Here is a tiny trained network, its code and every weight. The questions are about switching its units off for an input and a target symbol, where a switched-off unit gives its printed mean instead of its output.

import numpy as np


def w(rows, s, z=0):
    codes = np.array(rows[::2]) - 128.0
    scale = np.full(codes.shape[1], s)
    scale[-1] = z or s
    return codes * scale


def f(y):
    return np.maximum(y, 0)


def softmax(a):
    e = np.exp(a - a.max(-1, keepdims=True))
    return e / e.sum(-1, keepdims=True)


def log_softmax(a):
    a = a - a.max(-1, keepdims=True)
    return a - np.log(np.exp(a).sum(-1, keepdims=True))


def net(x, mask):
    ids = ['ΘΨΩαβγδεζλμπστφ'.index(c) for c in x.split()]
    T = len(ids)
    res = E[ids] + P[:T]
    q, k, v = (res @ M[0].T for M in (Q, K, V))
    z = softmax(np.where(np.tri(T) > 0, q @ k.T / 4**0.5, -1e9)) @ v
    res = res + np.where(mask[0], z, O[0][:, -1]) @ O[0][:, :-1]
    y = f(res @ A[0][:, :-1].T + A[0][:, -1])
    res = res + np.where(mask[1:25], y, B[0][:, -1]) @ B[0][:, :-1]
    return log_softmax(res[-1] @ U[:, :-1].T + U[:, -1])


Q, K, V, O, A, B = {}, {}, {}, {}, {}, {}
E = w([
[172,58,98],'Θ',
[148,100,167],'Ψ',
[138,145,28],'Ω',
[60,210,140],'α',
[91,159,114],'β',
[128,123,203],'γ',
[92,167,130],'δ',
[133,89,149],'ε',
[172,57,168],'ζ',
[145,214,176],'λ',
[149,7,129],'μ',
[73,195,113],'π',
[106,125,100],'σ',
[136,18,99],'τ',
[133,67,141],'φ',
],0.018)
P = w([
[3,139,145],'0',
[119,128,126],'1',
[123,128,125],'2',
[124,130,125],'3',
[128,133,125],'4',
[128,130,121],'5',
[130,130,122],'6',
[131,131,123],'7',
[131,132,123],'8',
[133,131,124],'9',
],0.015)
Q[0] = w([
[54,84,167],'head 1',
[124,81,183],'head 1',
[117,87,190],'head 1',
[75,67,251],'head 1',
],0.028)
K[0] = w([
[49,130,96],'head 1',
[87,89,153],'head 1',
[77,94,155],'head 1',
[4,91,163],'head 1',
],0.032)
V[0] = w([
[111,132,8],'head 1',
[169,78,113],'head 1',
[184,214,188],'head 1',
[128,30,144],'head 1',
],0.016)
O[0] = w([
[136,149,20,221],'head 1',
[151,218,151,39],'head 1',
[4,96,175,2],'head 1',
[227,203,175,99],'head 1',
],0.016,0.008)
A[0] = w([
[143,57,93,51],'neuron 1',
[139,162,103,129],'neuron 2',
[74,159,208,98],'neuron 3',
[67,91,153,62],'neuron 4',
[121,29,223,203],'neuron 5',
[141,128,130,200],'neuron 6',
[56,226,87,113],'neuron 7',
[114,177,78,103],'neuron 8',
[130,196,128,41],'neuron 9',
[119,171,73,52],'neuron 10',
[137,190,83,74],'neuron 11',
[156,129,95,2],'neuron 12',
[27,88,170,108],'neuron 13',
[89,218,79,43],'neuron 14',
[166,24,228,147],'neuron 15',
[178,34,150,186],'neuron 16',
[81,86,98,123],'neuron 17',
[9,219,176,49],'neuron 18',
[74,166,83,47],'neuron 19',
[159,81,240,134],'neuron 20',
[71,113,154,47],'neuron 21',
[1,178,150,18],'neuron 22',
[156,24,234,45],'neuron 23',
[81,185,97,84],'neuron 24',
],0.0079,0.0092)
B[0] = w([
[141,127,196,194],'neuron 1',
[99,111,126,192],'neuron 2',
[142,150,76,166],'neuron 3',
[161,95,75,200],'neuron 4',
[42,123,184,239],'neuron 5',
[113,152,150,177],'neuron 6',
[141,79,168,173],'neuron 7',
[126,168,93,191],'neuron 8',
[117,73,112,147],'neuron 9',
[123,176,71,186],'neuron 10',
[107,92,138,208],'neuron 11',
[138,70,152,172],'neuron 12',
[161,56,86,247],'neuron 13',
[145,168,172,165],'neuron 14',
[177,173,74,207],'neuron 15',
[77,146,119,220],'neuron 16',
[131,179,111,224],'neuron 17',
[87,166,75,174],'neuron 18',
[158,123,192,166],'neuron 19',
[151,127,185,178],'neuron 20',
[160,196,115,177],'neuron 21',
[136,201,253,194],'neuron 22',
[145,56,136,191],'neuron 23',
[158,109,158,154],'neuron 24',
],0.032,0.016)
U = w([
[203,87,33,98],'Θ',
[105,166,133,210],'Ψ',
[128,119,78,169],'Ω',
[67,128,95,166],'α',
[103,93,156,83],'β',
[93,148,113,247],'γ',
[183,92,136,90],'δ',
[131,73,113,90],'ε',
[67,148,190,104],'ζ',
[40,135,123,125],'λ',
[194,217,71,111],'μ',
[35,234,127,140],'π',
[81,192,2,118],'σ',
[148,163,182,32],'τ',
[104,91,63,102],'φ',
],0.0069,0.015)

Each question gives the input, a string of symbols that net reads in full, and the target symbol t.
The units are the heads (4 rows each of Q, K, V and O) and the neurons (one row each of A and B). Each row of codes is followed by its name. A weight is (code - 128) times the scale printed after its matrix; where a second scale follows, it is the last column's (O, A, B and U).
mask holds one flag per unit, heads first, then neurons. A switched-off unit (its flag False) gives its mean, the last column of its rows in O or B, instead of its output. The means were averaged over made-up inputs and are rounded, as every weight is.
A unit's drop is (log p(t) with every unit on - log p(t) with that unit switched off) / (log p(t) with every unit on - log p(t) with every unit switched off).
The circuit of an input: a set's keep is (log p(t) with only the set's units on - log p(t) with every unit switched off) / (log p(t) with every unit on - log p(t) with every unit switched off). Starting from the 12 units with the biggest drops (on a tie, the unit counted first), units are removed one at a time, each time the one whose removal leaves the highest keep (on an exact tie, the one counted first), for as long as the keep stays at least 0.8.
circuit, biggest first: the units of the circuit, biggest drop first
unit that matters most: the unit with the biggest drop
top k neurons: the k neurons with the biggest drops, biggest first
drop when u is switched off: that unit's drop, to one decimal
input Ω Ψ ζ γ α φ, target σ: top 2 neurons => (neuron 22; neuron 5)
input Ω Θ δ, target μ: top 3 neurons => (neuron 5; neuron 13; neuron 16)
input π Ω Ω Ψ, target α: unit that matters most => neuron 1
input λ φ δ Ψ, target ε: circuit, biggest first => (neuron 13; neuron 5; neuron 4; head 1)
input Ψ λ ζ ζ σ γ φ, target ζ: top 3 neurons => (neuron 5; neuron 13; neuron 20)
input τ Ψ Ψ γ Ψ, target Θ: top 3 neurons => (neuron 5; neuron 22; neuron 9)
input Ω δ π ζ Ψ λ β μ σ, target π: top 4 neurons => (neuron 22; neuron 5; neuron 18; neuron 21)
input α γ σ α ε Ψ ε, target φ: circuit, biggest first => (neuron 5; head 1; neuron 13; neuron 4)
input λ λ Ω λ Ω Θ τ, target ε: top 2 neurons => (neuron 5; neuron 13)
input δ ζ δ γ τ α α Ω α, target μ: top 3 neurons => (neuron 5; neuron 10; neuron 8)
input γ α β μ γ φ τ Ω, target μ: circuit, biggest first => (head 1; neuron 14)
input τ φ γ β ζ φ, target Θ: circuit, biggest first => (head 1; neuron 22; neuron 9)
input Ψ Ω Ω τ Ψ, target ζ: circuit, biggest first => (head 1; neuron 5)
input φ σ Ψ δ ζ τ Ψ, target μ: circuit, biggest first => (head 1)
input φ Ω δ λ Ω τ μ, target μ: top 3 neurons => (neuron 5; neuron 13; neuron 15)
input α φ Ω Ψ Ψ Ω γ, target φ: circuit, biggest first => (neuron 5; neuron 13; head 1; neuron 4)
input γ φ σ σ σ σ, target σ: top 4 neurons => (neuron 22; neuron 5; neuron 13; neuron 1)
input λ Ψ μ, target ε: circuit, biggest first => (neuron 5; neuron 13; head 1; neuron 4)
input σ φ Ω τ Θ π, target μ: top 2 neurons => (neuron 5; neuron 10)
input Ω Θ ζ τ τ Ψ, target σ: top 2 neurons => (neuron 13; neuron 22)
input ζ φ σ τ Ψ Θ Ψ, target τ: top 3 neurons => (neuron 20; neuron 13; neuron 4)
input λ λ α σ β μ μ σ ε, target ε: circuit, biggest first => (neuron 13; neuron 5; neuron 4; head 1)
input β α τ Ψ Ω ε Ω τ, target π: unit that matters most => neuron 13
input γ Θ σ Ω λ φ Ψ α Ω λ, target π: drop when head 1 is switched off => 1.1
